Below is a small trained network, with its code and all its weights. Each question gives an input and a class and asks what happens when units are switched off, that is, made to give their printed mean instead of their output.

import numpy as np


def w(rows, s, z=0):
    codes = np.array(rows[::2]) - 128.0
    scale = np.full(codes.shape[1], s)
    scale[-1] = z or s
    return codes * scale


def norm(h):
    return h / np.sqrt((h * h).mean(-1, keepdims=True) + 1e-5)


def f(y):
    return np.maximum(y, 0)


def log_softmax(a):
    a = a - a.max(-1, keepdims=True)
    return a - np.log(np.exp(a).sum(-1, keepdims=True))


def net(x, mask):
    res = np.array(x, float).reshape(1, 2) / 4 @ E
    u = 0
    for l in range(2):
        y = f(norm(res) @ A[l][:, :-1].T + A[l][:, -1])
        res = res + np.where(mask[u : u + 10], y, B[l][:, -1]) @ B[l][:, :-1]
        u += 10
    return log_softmax(norm(res)[-1] @ U[:, :-1].T + U[:, -1])


A, B = {}, {}
E = w([
[135,117,184,213,126,250,255],'x0',
[54,144,13,216,59,157,223],'x1',
],0.0053)
A[0] = w([
[28,154,17,209,65,134,197,42],'L0N0',
[82,175,13,94,142,134,97,6],'L0N1',
[143,104,183,224,103,240,176,164],'L0N2',
[172,126,154,199,177,71,134,128],'L0N3',
[89,215,2,151,22,95,134,2],'L0N4',
[214,212,125,64,56,53,147,119],'L0N5',
[79,191,110,224,94,97,123,37],'L0N6',
[93,225,12,133,3,38,115,16],'L0N7',
[156,118,121,151,136,171,160,54],'L0N8',
[54,153,81,123,32,151,170,102],'L0N9',
],0.0071,0.0044)
B[0] = w([
[51,114,161,86,158,29,168,254],'L0N0',
[166,253,25,255,33,70,89,165],'L0N1',
[174,139,83,144,190,209,145,247],'L0N2',
[179,174,110,95,71,153,163,141],'L0N3',
[220,161,92,55,138,172,83,210],'L0N4',
[135,132,164,94,143,87,175,166],'L0N5',
[63,136,167,136,153,134,209,167],'L0N6',
[210,216,103,246,53,169,49,215],'L0N7',
[132,59,201,105,120,89,110,150],'L0N8',
[88,156,170,97,131,49,131,206],'L0N9',
],0.0083,0.0093)
A[1] = w([
[103,95,226,90,140,85,141,177],'L1N0',
[166,95,81,190,157,221,71,102],'L1N1',
[79,152,102,176,75,127,36,31],'L1N2',
[103,163,161,225,123,64,155,253],'L1N3',
[98,174,83,195,32,94,90,138],'L1N4',
[114,50,116,226,155,175,179,107],'L1N5',
[74,150,98,236,80,120,191,132],'L1N6',
[93,202,84,209,2,93,73,116],'L1N7',
[117,205,150,75,118,45,119,100],'L1N8',
[100,94,134,173,51,244,151,38],'L1N9',
],0.01,0.0044)
B[1] = w([
[76,105,83,137,108,86,117,197],'L1N0',
[170,174,195,131,131,226,221,177],'L1N1',
[100,68,33,172,73,113,211,171],'L1N2',
[132,108,59,184,181,106,95,232],'L1N3',
[185,188,136,247,72,142,111,226],'L1N4',
[153,157,136,105,62,104,92,186],'L1N5',
[102,61,139,118,147,83,88,196],'L1N6',
[211,235,66,204,75,115,82,254],'L1N7',
[157,101,174,119,89,177,137,243],'L1N8',
[91,140,162,58,129,107,91,146],'L1N9',
],0.012,0.0092)
U = w([
[215,166,205,78,164,203,214,228],'0',
[56,130,95,133,132,195,47,2],'1',
[147,35,184,9,33,49,54,212],'2',
[71,74,69,152,212,28,211,238],'3',
[230,211,53,220,43,57,62,199],'4',
[41,160,67,93,112,197,63,2],'5',
[56,166,59,76,103,177,93,2],'6',
],0.015,0.008)

Each question gives the input, the list of numbers given to net, and the class t.
The units are the neurons (one row each of A and B). Each row of codes is followed by its name. A weight is (code - 128) times the scale printed after its matrix; where a second scale follows, it is the last column's (A, B and U).
mask holds one flag per neuron, layer by layer. A switched-off neuron (its flag False) gives its mean, the last column of its row in B, instead of its output. The means were averaged over made-up inputs and are rounded, as every weight is.
A unit's drop is (log p(t) with every unit on - log p(t) with that unit switched off) / (log p(t) with every unit on - log p(t) with every unit switched off).
The circuit of an input: a set's keep is (log p(t) with only the set's units on - log p(t) with every unit switched off) / (log p(t) with every unit on - log p(t) with every unit switched off). Starting from the 12 units with the biggest drops (on a tie, the unit counted first), units are removed one at a time, each time the one whose removal leaves the highest keep (on an exact tie, the one counted first), for as long as the keep stays at least 0.8.
circuit, biggest first: the units of the circuit, biggest drop first
unit that matters most: the unit with the biggest drop
k most important neurons: the k neurons with the biggest drops, biggest first
k most important neurons of layer l: the k neurons of layer l with the biggest drops, biggest first
drop of u: that unit's drop, to one decimal
input [6,2], class 3: 3 most important neurons of layer 1 => [L1N7 L1N8 L1N4]
input [1,-3], class 2: circuit, biggest first => [L0N7 L1N7 L1N4]
input [2,-7], class 2: circuit, biggest first => [L1N7 L1N4]
input [-6,-3], class 2: unit that matters most => L0N7
input [-8,-6], class 2: 2 most important neurons => [L0N7 L1N7]
input [3,-7], class 0: 4 most important neurons => [L0N0 L0N9 L1N7 L0N5]
input [2,7], class 3: 2 most important neurons of layer 0 => [L0N0 L0N1]
input [2,8], class 3: 4 most important neurons => [L0N0 L0N1 L1N7 L0N6]
input [3,-6], class 0: 2 most important neurons => [L0N0 L0N9]
input [4,0], class 0: drop of L0N2 => 1.3
input [2,-3], class 0: drop of L0N0 => 1.0
input [0,-3], class 2: drop of L0N2 => 1.0
input [6,3], class 3: drop of L1N7 => 0.4
input [4,-6], class 0: unit that matters most => L0N0
